Each row was made from one walk, in order. Every step used is in the known rows, and no mark comes twice. Write each row's walk.
Each row is shifted at random along 8 fixed directions that mean nothing.
Known rows
p f w x: [  62   60  123  296 -235  273 -217  130 -314 -372  113  377 -158   65
   11  209  -59  -72  -97  -32 -101   12  -63 -291  -50 -396  360 -148
 -266  467 -244 -220  356  -42 -205 -109  254  165 -102 -120 -130 -201
 -369 -214  104  -91  140   21  147  249]
j s x f p: [ 415   54  396  328 -451  113  -96  347  -64 -454  145 -365  -87  245
 -111  -73  348 -126  -17   47  -20  251   61 -225  151 -711  309 -132
 -394  250 -145  -41  197  -59 -452 -278  380  111 -201 -299 -179 -184
  120 -255   16  235 -321 -129  147  147]
s x f w c e: [  10 -316   50  133  -39  112   79   42   -6 -140  -12 -156  -14  106
   80 -212   12  256   71  233 -225  175   66  105  238 -294  -34 -253
 -517  151  -96  173  647   65 -168  -89  179   -1 -123 -206 -223 -162
  190 -237   18  186 -265  -53  -43  193]
w x f j b e p n: [-147  105  272  142 -263  129   -6   15 -212 -311  122  215 -397 -107
   19   92  346  -37   46  166 -115   69  -80  -70   31 -440  127 -210
 -122  241 -143  111  382   35 -279 -461  154  -18  -54 -181 -211  -68
   40 -112  130   44  -51   15   82   79]
j s e k c w x f p n: [ 203 -188  349  128 -194    4   11  454 -136 -343 -116 -374  218   -9
  -33 -213  173  -45  -38  110 -116   70  -25   10   21 -472   92  -79
 -296  -13   99   43   44  -17 -259 -362  222  -60  116 -347 -222 -174
  164  -43 -176   13 -185   45   95  255]
w x b e p f j s: [ 200  -27  315  344 -213  105   65 -120 -190 -187   79  129  -71   76
   57  -35  463 -269   -1  103   61  -11   51 -278   22 -510  261 -272
 -199  338   -9 -111  284  -59  -12 -518  220  -20 -179 -307 -206  -79
  184  -15    2   -5 -245   -7  183  -26]
p n x f w c s e: [ 213 -405  -13   47 -307  199   45   19 -123  -43 -280  251   87  -15
  203  206 -263  270   28   63 -105  375 -247  155  163 -370  283 -310
 -570  303 -250  -87  395  155 -675 -256  545   17 -190  135 -393 -161
 -110   28 -173   82 -117 -145  219  -47]
j s x f w: [  97   50  142  266 -178  228  -55  309 -253 -357  209 -336 -180  135
   93 -100  293  -88 -168  290   21  190   33  -68  -36 -436   51  -61
 -201  318 -116  -92  141  -45 -284 -323  415   58   15 -283 -384   47
  -46 -353   65  118 -301   26  -37  153]
x f w c e p n b s j: [ 272 -399   71  196  -78   17   75  432 -120 -279 -185   76   95  -55
   60   14 -152   16  111    1 -215  149  -18 -183  226 -415  251 -156
 -271  131 -103 -101  659  298 -284   94  342   32  -73  -88 -198 -120
  -82  -70  -10   70  -24 -105  144  189]
x f j b s e w c: [ 285  -17  317  292  103  263  -34  201 -145 -395   50  -15 -285  -12
  117  224   95  -52  139   37    7   31  -37 -244  188 -448  259 -164
  -43  224 -196   32  586   81 -254 -200  177   -9 -109 -242 -259   43
 -144 -199  161  119 -141  -35   -8   38]
p c e k: [ 418  -25 -265  402  332  397   42   66 -173  -62   29 -152  -17 -255
  478  167  143 -207   56  278   90 -216  -80 -243 -201  129  -85 -254
  114  277   46 -341  241   24 -111 -522   72  130 -258 -232 -490  -26
 -172  302   29  139 -187  218   67  349]
b e w c s j: [ -45 -376  158  285   91  275  155  -33  -55 -394 -173  -53  -98  193
 -142   25  -48 -212  137  -60   62   20  -93 -120   50 -192  223 -212
 -355  227  -29   56  303  -34 -311   45  307    4  150  215 -226  128
 -197  182  -92  -69 -234  114  114  386]
k c e p f j b s x: [ 453  344  103  285  275  216 -196   75  -32   25  -77 -193 -163 -184
  298  310   12 -364  276   22 -112  -31 -166 -142   12 -346  356 -343
 -204  232 -178  225  609  -92 -383 -415   -3  142 -293  -24 -285  -53
 -306  277  240   11  119  229   84   64]
j x b s e k p n w: [ 310 -235   79  -27 -194  115  -68   74   28 -297  -66   24 -222   16
   37 -133  123  -36 -127  242 -303  160 -207 -184   82 -314  136 -538
 -259  320  -43  -68  568  121 -240 -346  291 -162    1   80 -209  -95
  285  143  135   74 -363  261   93 -104]
p f x b e w c s: [  89   89   33  406  277  348  -83   61 -339  -88  118  145 -136  -64
  316   45   19   50   32   88   37   26   55 -119  149 -224   73 -335
 -315  249  -83  178   64  -93 -207 -307  174   27  -92 -193 -514  -58
 -419 -180 -116 -186  -88  100   26 -120]
c e k w x: [  79 -402  109  149  171   74  162   65   17 -316  -96 -253  217  -11
 -109 -223  -71  -31  110   86 -253   82 -198  -33  102 -108  -66 -238
 -463 -184  126  278  461  207  -71    3   27 -184  -34  -74 -116 -194
  181  126   56  -41 -320  292  139  397]
k c s j b e p f w: [ 593 -113  290  590  207  196    4  161 -209  -28 -108 -334  252   63
  199  -62   18 -464  189 -285  199 -149  341  -54   45 -433  283 -234
 -396  -62  -90 -138  217 -242 -106 -388  317   36 -128 -302 -208    0
 -136   58 -191  -97 -161 -110   39   63]
k c e p f w x b s j: [ 542  -48   43  423   59  167   87  110 -102   75 -253 -238   46  -31
  154  154  -95 -348  121   55   46   73   51   35  -71 -343  331 -361
 -298  208 -237  -86  514    9 -358 -174  223  140 -127  189 -309   54
 -317   93  179  -83 -111  116   57   75]
j s e k c w x f: [ 238   45  391  213 -182  112  -68  234  -36 -398   61 -332   31  198
  -69   -1  295 -215  -88  195  -57   24 -166 -153 -185 -290  320    6
   19  193 -130  113   91   21 -210 -336  104   40  125 -200 -179  -23
   98 -140  251   32 -173   58  -86  271]
c e p n b s j x f w: [ 249 -186  132  206    0  -20  104  177 -139  -98  -30  -57 -113 -277
   85  -98  264 -317  -76   -8  -98   97 -149  -99  -23 -106   21 -264
  -57  -89 -150  -94  395  139 -277 -201  290   23   71   57 -352  218
   89   60  332  -95 -248  296  116   -2]
n x b e p c s j: [ 112 -199   81  170 -115   99  -20  -19 -168  -43  -81   78 -218  -58
   76  136   47 -143  -35  105  -53  107  -45 -150  -50 -168  164 -275
 -203  288  -91   97  470  132 -389 -402  228 -195   13   82 -345  -13
   73  299  288  -57 -275  -69  232   82]
x b e p n: [ 231  -57  556   37 -111  -55  149   87 -276 -210 -177  208   18  215
   57   21  126 -263   73 -101 -159   95   23 -481  306 -533  369  -29
 -179  176  129  272  341  -38 -298 -330  197 -133   30 -217 -112 -158
  181  258   37  -89  -13  181  288  143]
e k c s: [ 351 -261   67  149  -81  201   29  173  -87 -208 -124 -506  139  545
 -178  -86 -260 -243   -6   13  -98  180   71   52  -96  -46  237   57
 -164   79 -151  434  321  171 -123   -5   94  -34  274 -192 -152 -127
  -33   24  272 -244 -105  167 -202  468]
c s e k p n b x f j: [ 140  -46  220 -159 -327   60  -96  234  -86 -269 -179  -74  -55  364
 -223  105  -75 -276   51   28  -58  238 -124  -51    8 -423  531   66
 -340  231  -58  264  360  181 -528  -70  176  -66  194  139 -161 -106
 -154  366  265 -146  123   65  200  240]
s j x b e p f: [ 282 -318  315  265 -275  111  194 -116 -277 -173 -157   47 -128  282
 -139 -266  482 -353 -148 -221   72  -67  182 -176   80 -315  238   46
 -279  263  -50 -420  354 -115  -43 -237  416  -39  138 -392  -86   55
  398  -31  234  -92 -256 -129   59  157]
c w x f p n b e: [ 166  -85  679  535 -191  -43  -46 -142 -194 -274  177  234  157  -42
  -14   92  406 -330   34 -374   55 -136  200 -312   70 -494  353 -309
 -162  -33 -282  132  168  -43 -167 -562  160   -4   82 -351 -102   17
  337 -380  160  -31 -160   56   30  -46]
p c s j b e w x: [ 269 -414 -270  207   76  337   63  110  -46   40 -303   22  198  218
   74   32   80 -307  172   41  205 -139   99  -18   17 -131  311 -153
 -108  321  -75 -276  225   87 -238 -177  341 -106  -15 -108 -286   -2
 -142  229    1 -138  -32  -36  -65  245]
c e k p f w: [ 619  -20  441  490   32   26   19  -76 -194 -255   25 -247  258 -134
  119 -118   67 -378  112 -292   85  -87   90 -344  109 -392  225 -437
 -539 -224  -29 -187  239    4 -130 -331  118  136 -228 -215 -158 -193
   17  114  -81  171 -319  119  369  104]
b s j x f p c: [ 484   -3 -129  270 -167  288  -97  242  -18 -240 -123   14 -152  107
   12  121  237 -375   54    9   64   38  -87 -348   74 -462  471 -349
 -233  498 -203 -233  516  114 -318 -306  316  104 -220 -259 -330  -15
  -38  256  177  237 -130  103  198  119]
f x b e k c: [ 149   97  193  376 -198  243  185   13 -226 -165   67   -5 -199  219
   98   19  123 -101 -124  269  -13  238  118 -104  -89 -210  100 -107
 -176  342 -133  160  359  -46 -313 -340   -6  -64  162 -159 -414    3
   33  -83  168 -162 -195  185  127  173]
w c s j b e k p f x: [ 119 -264 -118  334  -28  277  130  119 -204 -400 -115 -193 -237  252
 -121 -121  105 -259   41   85   52  -59    9   98  -82 -261   33  208
 -264  299   36  -28  209   11 -324   36  214  -10  312  184 -311  -39
 -327   38  -18 -203  -45   -2  -11  209]
p f w x b e: [ 187 -195  291  370   12  233   14   65 -316 -220  114   95  -68   -5
  152  -72 -150   94  -37  -63   -7    2  112  -86  158 -405  142 -444
 -501   42 -240   -8  197  -58 -190 -211  306  -24 -123 -138 -325 -116
 -281 -230 -163  -83 -246   72  136  -76]
b e k c s x: [ 101   51  105   50    3  264  -66 -118   31 -177  -23 -175  -50  423
  -40   63 -107 -214  159  109 -128   65 -234 -151  -45  -21  446 -153
 -291  333   -4  397  431   61 -155 -217   -6   96   88  -59 -220  -67
   -5  401  169  -46  -26  269   81  429]
k c e p f x: [ 590   71   49  581   65  230  102    8 -270  107 -154 -259  108  -93
  334  131   34 -287  110  -43  139  107  153   69  -84 -331  119 -295
 -370  216 -132 -226  351 -199 -282 -309  238  335 -257 -148 -353   27
 -240  -49 -113   -2 -216   88   69  149]
c s x f p n b: [ 103  -93  123   37 -149   88 -176  375   32 -210   81  -93  -48  235
  -92  -33   38  -55   89  113 -238  258    7  -88  213 -393  280 -112
 -359  110  -44  536  409   94 -404 -151  234 -138  -43  -58 -169 -204
   68   62  203  -80   -2   -3   64  115]
p f x b s e w: [ 159 -200   14    4 -277  224  -38  393  -53 -145 -172  347  -93  409
 -226    5 -131  135 -100   20 -280  301 -105 -108  145 -261  462   21
 -222  469 -118   70  539  174 -189  354  130   48  123  -99 -113 -261
  -56 -194  251 -415   27  154   95  299]
j b e w x f: [  96 -284  237    5   77  164   73   -6  -71 -387   28  128 -256  178
    5  -92  -57   50  112   49 -177  -92 -248  -70  188 -172  190 -248
 -102  179 -127  295  544  101 -233   50  195 -231  145  -59  -97  110
  -79 -172   86 -178 -247  271  -78  101]
b x f j s e w c: [ 115  139   71  154 -183  237 -179 -169 -107 -305   10   83 -218   33
  168  258  164  -80  214  117   62   39 -236 -236   23 -438  352 -330
 -262  668 -185 -144  514   22 -288 -365  189  220 -353 -341 -311    7
 -268   42  -64  336  -94 -132  132  206]
p n b s j x f w c e: [ -29 -293  106 -106  -17   47   -9  348   57 -345  -12  354 -325  -54
   -4  -37  143  -33 -131  133 -602   41 -444 -208   -4  -95  237   92
  153  166  -42  190  661  289 -205 -157  126 -203  164 -118 -131 -137
  351  170  337 -301  173  237  123  229]
c s j b e k: [ 217 -297  211  216 -111  194   96  332 -118 -421  -89 -260  -99  477
 -296 -150   59 -411   34 -104   68  -17    9 -112   34 -319  289  177
 -299    2   18  158  231   59 -381   89  311 -262  234   45 -129  -19
  -76  199  181 -204 -140   12  171  325]
c s j b e k w x f p: [ 276 -100   13  441  156  291  -36  179 -194 -358  149 -163   56  -33
   50  -61  239 -390   93   57  222 -181   95 -198  -10 -223  126 -135
 -260  168  125 -160  233  -39  -42 -356  344 -156   20 -149 -282  140
 -140   89   74  -57 -229  -12   80   91]
e w x b s: [ -98 -188   69  235   83  125   35   39 -280 -368  -85  122  -95 -107
   41   30  103 -188 -115  193   41   21  102 -204  -16 -360   31 -447
 -133  397  -65  -13  354   39 -126 -277  302 -130   75 -110 -204  105
 -194 -162   64 -102 -260  207  -17  245]
w c s e p n b x: [ 257 -497 -245  166  187  183   98   10  123 -217  -21  -22   62  -30
  229 -106  191 -103   87  230 -200 -101 -270  -76 -114   34  -94   24
   30  370  101  135  508  -43   92 -221  151   -1 -114 -154 -257   -7
  110  242 -111  -43 -165   63  -94  197]
j b e k w x f p: [  50  -58  179   79  103  167   56   51 -387 -539  151  -40 -322  -16
   75 -117   38  -36   -3  158  -67 -169 -131  -53   52 -214  -84  -91
 -135  231   95   90  389   30 -182 -234  151 -202  306 -177 -263  159
 -203 -107   46 -184 -229  409  -12  129]
s x b e k: [ 253  145  347  194 -257  142  130 -403 -350 -179   11  -46 -206  478
   81   17  378 -278 -160  138  194   59  144 -217   23 -415  341  -11
 -316  634  -48 -158  370 -108 -250 -516  231  110   71 -268 -282   81
  150  -29  303   27 -251  150   96  142]

Write each row's walk
[ 143   92  213  160 -370  187 -179  -95 -157 -142 -152  237  181   50
   -7  482   36 -328  144 -115  131  116  -94 -189   27 -549  717 -270
 -355  465 -385   16  292  130 -616 -359  322   95   96  172 -230  -24
 -278  -96  322   91  247   35   52    4] -> c w x f j s e k p n
[  55 -171  395  283  -70   66   67  397  -70 -255 -231 -448 -119  437
 -271 -114  -89 -188   62   71 -133  229  301  182   21 -576  173  -80
 -441    2   44  289  321  -70 -427  -15  156  -83  194  176  -50 -191
  -19   -2  -24 -240 -206    3   33  430] -> k c s x b e w
[ -78 -227  109   79 -259  101   51  -88 -355 -260   55 -130 -335   86
   -8 -178   72  121  -39    6  -68  131   57  247   73 -219 -196 -172
 -150  176 -250  272  237   33 -253 -229  237   34  225 -377 -443  154
   -4 -388   -1  -64 -347  200 -195   79] -> b x f p n w c
[  85 -254  187  337  -69  165 -146 -170 -210 -302 -121  -82  -45   30
 -106  174  241 -359    7 -244  -32    3  -67 -181   30 -250  178   10
  -31  219 -224  -79  372  -21 -242 -143  280   22  126  -66 -247   79
  165 -201  332 -133  -24  113 -104   75] -> n w c e p f j s x
[ 226 -201  277  152  -16  138   47  -35   28 -182   17 -148  113   69
  -20 -153  -50  -97  228 -140 -101  -50   41 -152  135 -153  292 -459
 -397  -71  -23  239  291  150  -30 -289   27   50   65 -160 -175 -187
  197  233  -90   80 -303  193  125  244] -> b e k p c w x f
[ 166   57  118   56 -317   78 -203  -79   53 -245   43  178  -70   57
   88  165   42  -49  209   65 -111  106 -258 -224   46 -305  392 -379
 -198  434 -344  107  447   88 -344 -292  137  203 -268  -85 -241  -52
 -216   46   80  256  -36  -60   60   97] -> b x f w c s e p n
[ 111   15  -63   31   22   88 -122  153 -153   34 -159   11   80  -78
   51   55  171 -321  149  -36 -135  118 -240 -199  113 -225  220  -38
 -245  223   86   59  471   34 -191  -45  185  132 -114 -157 -232  -83
  -59  220  220  -74  138  217  185  246] -> c e p f j s x
[ 162 -342  448  252 -368  -87   84  -25 -128 -394 -157   31 -302  263
 -290   13  174 -141 -264   13  -88  216   -9 -108  -93 -465  205 -127
 -135  275 -217   12  510  189 -363 -154  154 -137  199   65 -126  -37
  292 -141  364 -143 -501   -6  159  145] -> n x b s e w c
[  -5  -68  163  188  105  257  -59  231 -123 -289  137 -420 -172  246
  -97  -94   31 -104   94  151   74  197  112  123  148 -355   67 -184
 -473  -20  -43  336  215   75 -360 -192  267 -179  125   92 -373   41
 -174  -55  155  -86 -306  115  -39   23] -> c s x f j b e k w
[ 313 -144  165  193 -373   56  -60   64  -27 -260  -59 -102 -117   73
  -76    4  -55   63  239  -70  -20  162   16  -50  196 -451  214 -561
 -444  228 -272   12  441  135 -475  -69  189  163 -270 -152 -231 -102
 -189  -83  -98  226 -362  -38  153  212] -> b x f p c e w
[ 194 -156  420  246   60  113   93  137 -194 -428 -122  -14 -219 -245
   53  -61  145 -132  209 -180   10 -327  102 -233  293 -505  190 -292
 -438  -30  -80    0  372  -93 -518 -400  206 -317  -83 -260 -140  -89
  -85  233  -46  114  -68 -135  280  170] -> s j b e w x f p c
[ 388  -75  106  536   74  373  -91  271  175 -154   41 -164   53 -186
  218  331  -43  -88  210  161 -137   -9  -45  -92 -169 -315  286 -389
 -209  309 -156  -29  654 -104 -182 -348  130   88 -289   33 -160 -129
  -42  -23    0  142 -137 -101   30  283] -> k c w x f j s e
[ 120   50  200  113 -342  163 -205 -124 -130 -213 -103  588 -117   46
  103  397  113 -129   56  -67 -134   84 -387 -290   44 -338  640  -54
 -156  512 -213 -214  419  136 -538 -449  348   59  -96    9 -191 -144
   -3   97  207   -8  251 -181  268   36] -> p n x f w c s j b e
[ -23 -278  117  267 -167  197   61  228 -208 -138  -60  -19   35 -196
   49  165   73  -76   12    9   85  144   44  112  -13 -394   71 -293
 -301  138 -256   27  214   31 -474 -253  425  -33  156  149 -394  119
 -174 -265   83   -6 -176  110  -23   30] -> c w x f j s e p n
[ 375 -170  168  611  137  271  145    9 -120  -26   49 -264    0  -92
  232  125   37 -269   32   49   72  -45  234   71 -232 -170   26 -367
  -87  182 -218   41  377 -175 -101 -414  208   82   80   70 -307  186
  -62 -205   85 -116 -384  184 -186  121] -> k c w x b e p
[ 169 -333   86  127 -194   49  -19 -154 -303   22 -121  243    5   25
  124   62 -150   -5  -83  -29  -66  199  -30 -117   70 -241  210 -343
 -395  371 -121  -31  596  139 -205 -236  342  -87    4 -120 -303  -16
   71   35  106 -109 -298   -7  222   -2] -> n x b e p f w
[ -90  -23  372  178 -376   16 -163  255 -223 -349   70  -31 -402 -187
 -121  139  180   29 -115   30 -187  287  -51  -93  -67 -429   54 -130
 -223  139 -150   46  507  111 -390 -333  169  -29  -13 -175 -203 -138
  206  -65  264  106 -279 -225  249  249] -> n x f j s e p
